Below is a small trained network, with its code and all its weights. Each question gives an input and a class and asks what happens when units are switched off, that is, made to give their printed mean instead of their output.

import numpy as np


def w(rows, s, z=0):
    codes = np.array(rows[::2]) - 128.0
    scale = np.full(codes.shape[1], s)
    scale[-1] = z or s
    return codes * scale


def norm(h):
    return h / np.sqrt((h * h).mean(-1, keepdims=True) + 1e-5)


def f(y):
    return y / 2 * (1 + np.tanh(0.7978845608 * (y + 0.044715 * y**3)))


def log_softmax(a):
    a = a - a.max(-1, keepdims=True)
    return a - np.log(np.exp(a).sum(-1, keepdims=True))


def net(x, mask):
    res = np.array(x, float).reshape(1, 4) / 4 @ E
    u = 0
    for l in range(4):
        y = f(norm(res) @ A[l][:, :-1].T + A[l][:, -1])
        res = res + np.where(mask[u : u + 8], y, B[l][:, -1]) @ B[l][:, :-1]
        u += 8
    return log_softmax(norm(res)[-1] @ U[:, :-1].T + U[:, -1])


A, B = {}, {}
E = w([
[159,41,170,105],'x0',
[142,191,220,123],'x1',
[128,126,126,126],'x2',
[2,119,153,136],'x3',
],0.0077)
A[0] = w([
[126,50,151,136,110],'L0N0',
[104,246,89,94,62],'L0N1',
[83,254,47,179,51],'L0N2',
[145,151,182,175,190],'L0N3',
[188,174,188,173,218],'L0N4',
[194,103,103,201,175],'L0N5',
[125,168,97,100,3],'L0N6',
[55,167,85,94,84],'L0N7',
],0.0086,0.0044)
B[0] = w([
[214,217,246,254,168],'L0N0',
[230,185,174,186,181],'L0N1',
[218,171,178,218,241],'L0N2',
[16,143,107,26,204],'L0N3',
[63,157,40,13,251],'L0N4',
[28,174,83,59,194],'L0N5',
[109,85,113,127,93],'L0N6',
[109,49,148,144,187],'L0N7',
],0.0048,0.0035)
A[1] = w([
[166,236,127,103,253],'L1N0',
[26,97,71,160,136],'L1N1',
[136,51,209,1,173],'L1N2',
[66,200,33,163,46],'L1N3',
[154,194,170,93,223],'L1N4',
[136,60,180,87,113],'L1N5',
[184,77,120,119,138],'L1N6',
[109,27,129,185,17],'L1N7',
],0.0076,0.0027)
B[1] = w([
[34,43,130,50,255],'L1N0',
[132,57,143,98,219],'L1N1',
[229,200,195,194,252],'L1N2',
[179,122,171,107,186],'L1N3',
[39,102,82,67,220],'L1N4',
[255,123,182,141,160],'L1N5',
[171,140,154,91,142],'L1N6',
[127,202,77,196,161],'L1N7',
],0.006,0.0038)
A[2] = w([
[173,111,104,98,160],'L2N0',
[67,65,117,103,91],'L2N1',
[60,254,67,162,136],'L2N2',
[76,173,68,123,119],'L2N3',
[165,120,63,150,5],'L2N4',
[135,155,137,78,173],'L2N5',
[96,161,90,121,88],'L2N6',
[135,209,79,117,63],'L2N7',
],0.0095,0.0021)
B[2] = w([
[68,158,96,72,167],'L2N0',
[176,226,152,143,217],'L2N1',
[253,99,199,142,251],'L2N2',
[216,104,210,175,207],'L2N3',
[7,22,194,135,145],'L2N4',
[161,113,83,144,204],'L2N5',
[176,125,163,193,153],'L2N6',
[178,42,208,44,148],'L2N7',
],0.0062,0.0028)
A[3] = w([
[58,160,145,35,121],'L3N0',
[119,51,63,174,67],'L3N1',
[148,75,62,180,104],'L3N2',
[2,103,209,215,40],'L3N3',
[207,93,214,184,126],'L3N4',
[123,166,141,61,177],'L3N5',
[89,204,91,133,1],'L3N6',
[37,200,91,121,43],'L3N7',
],0.01,0.0049)
B[3] = w([
[126,132,131,191,215],'L3N0',
[89,192,254,170,169],'L3N1',
[84,151,205,143,168],'L3N2',
[161,49,20,45,254],'L3N3',
[217,214,83,134,251],'L3N4',
[110,83,123,210,216],'L3N5',
[193,153,110,74,105],'L3N6',
[247,191,126,89,127],'L3N7',
],0.0099,0.0055)
U = w([
[201,192,175,148,160],'0',
[80,6,40,24,69],'1',
[4,128,255,164,103],'2',
[95,107,112,172,254],'3',
[54,184,35,223,2],'4',
],0.01,0.0064)

Each question gives the input, the list of numbers given to net, and the class t.
The units are the neurons (one row each of A and B). Each row of codes is followed by its name. A weight is (code - 128) times the scale printed after its matrix; where a second scale follows, it is the last column's (A, B and U).
mask holds one flag per neuron, layer by layer. A switched-off neuron (its flag False) gives its mean, the last column of its row in B, instead of its output. The means were averaged over made-up inputs and are rounded, as every weight is.
A unit's drop is (log p(t) with every unit on - log p(t) with that unit switched off) / (log p(t) with every unit on - log p(t) with every unit switched off).
The circuit of an input: a set's keep is (log p(t) with only the set's units on - log p(t) with every unit switched off) / (log p(t) with every unit on - log p(t) with every unit switched off). Starting from the 12 units with the biggest drops (on a tie, the unit counted first), units are removed one at a time, each time the one whose removal leaves the highest keep (on an exact tie, the one counted first), for as long as the keep stays at least 0.8.
units of the circuit, in order: the units of the circuit, biggest drop first
most important unit: the unit with the biggest drop
top k neurons: the k neurons with the biggest drops, biggest first
top k neurons in layer l: the k neurons of layer l with the biggest drops, biggest first
input [-1,-2,2,8], class 1: most important unit => L3N3
input [8,-7,0,8], class 0: units of the circuit, in order => [L1N4, L1N0, L3N4, L0N0]
input [8,-8,-6,1], class 0: units of the circuit, in order => [L0N0, L3N4, L1N0]
input [-2,8,2,-1], class 2: top 3 neurons => [L3N4, L1N0, L3N3]
input [-4,3,5,-6], class 1: top 4 neurons => [L1N0, L3N4, L0N4, L3N1]
input [6,-6,0,1], class 0: units of the circuit, in order => [L0N0, L3N4]
input [4,5,-5,-5], class 1: units of the circuit, in order => [L0N4, L1N4, L2N3]
input [4,-4,-1,-1], class 0: top 3 neurons => [L1N4, L1N0, L1N6]
input [-3,-5,1,-1], class 2: top 2 neurons => [L3N1, L0N0]
input [5,-8,-8,-5], class 2: top 2 neurons => [L3N1, L3N3]
input [-3,2,1,5], class 1: top 2 neurons => [L3N3, L1N7]
input [-4,-2,1,8], class 1: top 2 neurons => [L3N3, L1N1]
input [-7,4,0,6], class 0: top 4 neurons => [L2N2, L0N2, L0N1, L2N3]
input [-1,3,-4,4], class 1: most important unit => L3N3
input [-2,-5,7,7], class 1: top 3 neurons => [L3N3, L1N1, L2N1]
input [-6,2,1,5], class 0: top 2 neurons in layer 0 => [L0N2, L0N1]
input [-4,6,2,-3], class 2: top 3 neurons => [L1N0, L3N3, L3N4]
input [-5,7,-3,-2], class 2: top 3 neurons in layer 1 => [L1N0, L1N4, L1N2]
input [4,4,-6,-3], class 3: top 2 neurons => [L3N5, L0N4]
input [0,-6,0,4], class 2: most important unit => L3N1
input [4,-4,8,-8], class 1: top 2 neurons => [L3N4, L0N5]
input [-6,-1,-1,7], class 1: top 3 neurons in layer 3 => [L3N3, L3N1, L3N0]
input [4,-2,2,4], class 0: top 3 neurons in layer 1 => [L1N5, L1N0, L1N4]
input [-1,4,5,-1], class 3: top 2 neurons in layer 3 => [L3N5, L3N0]
